Below is a small trained network, with its code and all its weights. Each question gives an input and a target symbol and asks what happens when units are switched off, that is, made to give their printed mean instead of their output.

import numpy as np


def w(rows, s, z=0):
    codes = np.array(rows[::2]) - 128.0
    scale = np.full(codes.shape[1], s)
    scale[-1] = z or s
    return codes * scale


def f(y):
    return np.maximum(y, 0)


def softmax(a):
    e = np.exp(a - a.max(-1, keepdims=True))
    return e / e.sum(-1, keepdims=True)


def log_softmax(a):
    a = a - a.max(-1, keepdims=True)
    return a - np.log(np.exp(a).sum(-1, keepdims=True))


def net(x, mask):
    ids = ['αβγδεζθλμπστψ'.index(c) for c in x.split()]
    T = len(ids)
    res = E[ids] + P[:T]
    u = 0
    for l in range(2):
        r = res
        for j in range(2):
            rows = slice(2 * j, 2 * j + 2)
            q, k, v = (r @ M[l][rows].T for M in (Q, K, V))
            z = softmax(np.where(np.tri(T) > 0, q @ k.T / 2**0.5, -1e9)) @ v
            o = O[l][rows]
            res = res + np.where(mask[u + j], z, o[:, -1]) @ o[:, :-1]
        u += 2
        y = f(res @ A[l][:, :-1].T + A[l][:, -1])
        res = res + np.where(mask[u : u + 4], y, B[l][:, -1]) @ B[l][:, :-1]
        u += 4
    return log_softmax(res[-1] @ U[:, :-1].T + U[:, -1])


Q, K, V, O, A, B = {}, {}, {}, {}, {}, {}
E = w([
[144,204,129,129],'α',
[209,149,157,180],'β',
[110,178,118,166],'γ',
[131,56,121,92],'δ',
[132,179,62,219],'ε',
[125,145,48,130],'ζ',
[66,172,212,130],'θ',
[130,254,116,215],'λ',
[79,49,175,199],'μ',
[228,123,96,168],'π',
[148,194,223,128],'σ',
[94,68,18,89],'τ',
[61,127,135,141],'ψ',
],0.019)
P = w([
[18,177,78,215],'0',
[30,201,80,180],'1',
[33,213,78,178],'2',
[31,228,66,169],'3',
[25,217,66,168],'4',
[30,255,63,165],'5',
],0.0035)
Q[0] = w([
[134,93,90,107],'0.h1',
[156,91,119,52],'0.h1',
[74,201,214,75],'0.h2',
[254,85,189,134],'0.h2',
],0.0097)
K[0] = w([
[90,183,96,252],'0.h1',
[181,131,213,138],'0.h1',
[64,219,159,91],'0.h2',
[180,190,172,172],'0.h2',
],0.013)
V[0] = w([
[95,125,236,148],'0.h1',
[180,105,50,132],'0.h1',
[125,104,2,121],'0.h2',
[205,125,83,108],'0.h2',
],0.0061)
O[0] = w([
[127,181,184,163,44],'0.h1',
[179,167,148,98,137],'0.h1',
[169,8,144,154,238],'0.h2',
[149,114,124,109,2],'0.h2',
],0.013,0.0014)
A[0] = w([
[74,141,190,60,174],'0.n1',
[126,145,51,110,253],'0.n2',
[64,1,221,240,217],'0.n3',
[106,102,185,127,120],'0.n4',
],0.0081,0.0026)
B[0] = w([
[74,103,98,92,180],'0.n1',
[118,4,155,138,195],'0.n2',
[131,99,155,110,254],'0.n3',
[122,130,128,110,148],'0.n4',
],0.012,0.0072)
Q[1] = w([
[127,205,2,177],'1.h1',
[209,132,73,246],'1.h1',
[152,158,124,245],'1.h2',
[93,161,81,154],'1.h2',
],0.0063)
K[1] = w([
[135,217,145,222],'1.h1',
[121,69,45,101],'1.h1',
[150,123,68,167],'1.h2',
[145,195,176,2],'1.h2',
],0.008)
V[1] = w([
[142,187,36,187],'1.h1',
[84,127,255,163],'1.h1',
[53,152,173,136],'1.h2',
[106,52,119,148],'1.h2',
],0.007)
O[1] = w([
[112,80,144,243,35],'1.h1',
[144,53,216,136,187],'1.h1',
[183,173,3,77,185],'1.h2',
[119,152,75,127,253],'1.h2',
],0.0058,0.0047)
A[1] = w([
[189,242,118,169,250],'1.n1',
[76,82,107,120,5],'1.n2',
[172,69,161,89,114],'1.n3',
[168,2,97,159,181],'1.n4',
],0.0093,0.0015)
B[1] = w([
[124,96,186,118,161],'1.n1',
[76,27,159,139,183],'1.n2',
[153,107,142,103,177],'1.n3',
[147,252,120,129,249],'1.n4',
],0.012)
U = w([
[117,111,126,128,160],'α',
[171,78,207,161,124],'β',
[106,96,100,156,184],'γ',
[163,88,99,10,199],'δ',
[89,123,37,205,103],'ε',
[83,128,1,93,121],'ζ',
[41,166,73,80,1],'θ',
[111,100,162,200,101],'λ',
[144,66,200,117,82],'μ',
[202,145,147,129,110],'π',
[102,180,164,90,105],'σ',
[117,100,87,103,65],'τ',
[52,25,70,129,163],'ψ',
],0.0099,0.0061)

Each question gives the input, a string of symbols that net reads in full, and the target symbol t.
The units are the heads (2 rows each of Q, K, V and O) and the neurons (one row each of A and B). Each row of codes is followed by its name. A weight is (code - 128) times the scale printed after its matrix; where a second scale follows, it is the last column's (O, A, B and U).
mask holds one flag per unit, layer by layer, with each layer's heads first. A switched-off unit (its flag False) gives its mean, the last column of its rows in O or B, instead of its output. The means were averaged over made-up inputs and are rounded, as every weight is.
A unit's drop is (log p(t) with every unit on - log p(t) with that unit switched off) / (log p(t) with every unit on - log p(t) with every unit switched off).
The circuit of an input: a set's keep is (log p(t) with only the set's units on - log p(t) with every unit switched off) / (log p(t) with every unit on - log p(t) with every unit switched off). Starting from all 12 units, units are removed one at a time, each time the one whose removal leaves the highest keep (on an exact tie, the one counted first), for as long as the keep stays at least 0.8.
units of the circuit, in order: the units of the circuit, biggest drop first
top k neurons: the k neurons with the biggest drops, biggest first
top k neurons in layer l: the k neurons of layer l with the biggest drops, biggest first
which heads matter: for each layer, one digit per head in row order, 1 if its drop is at least 0.15 and else 0, layers parted by /
drop when u is switched off: that unit's drop, to one decimal
input ψ π ψ ε τ ζ, target δ: units of the circuit, in order -> [0.h2 1.h1 0.n3]
input δ θ ψ, target ψ: units of the circuit, in order -> [1.n4 1.n2]
input σ δ ψ δ τ, target δ: units of the circuit, in order -> [0.h2 0.n3 1.h1 1.n3]
input ψ ψ ψ μ μ, target μ: units of the circuit, in order -> [0.n3]
input ψ δ σ τ μ, target δ: top 3 neurons -> [0.n3 1.n3 1.n4]
input β τ ε, target π: which heads matter -> 01 / 00
input π τ ψ ψ, target δ: units of the circuit, in order -> [0.h2 1.h1 0.n3]
input ψ τ γ, target δ: which heads matter -> 11 / 10
input σ ψ τ δ δ ψ, target δ: units of the circuit, in order -> [0.h2 1.h1 0.n3 0.h1]
input γ σ λ μ, target μ: top 2 neurons -> [0.n3 1.n3]
input τ μ π ψ β, target δ: top 3 neurons -> [1.n4 0.n2 1.n2]
input ψ σ ψ π δ λ, target λ: top 3 neurons in layer 1 -> [1.n1 1.n4 1.n3]
input γ π τ β, target δ: drop when 0.h1 is switched off -> 0.9
input σ ε π ε δ ψ, target ψ: units of the circuit, in order -> [1.n4]
input λ β ε θ, target θ: drop when 0.n2 is switched off -> 0.1
input ψ π λ, target λ: drop when 0.h2 is switched off -> 0.1
input γ π π π, target π: drop when 0.n1 is switched off -> 0.1
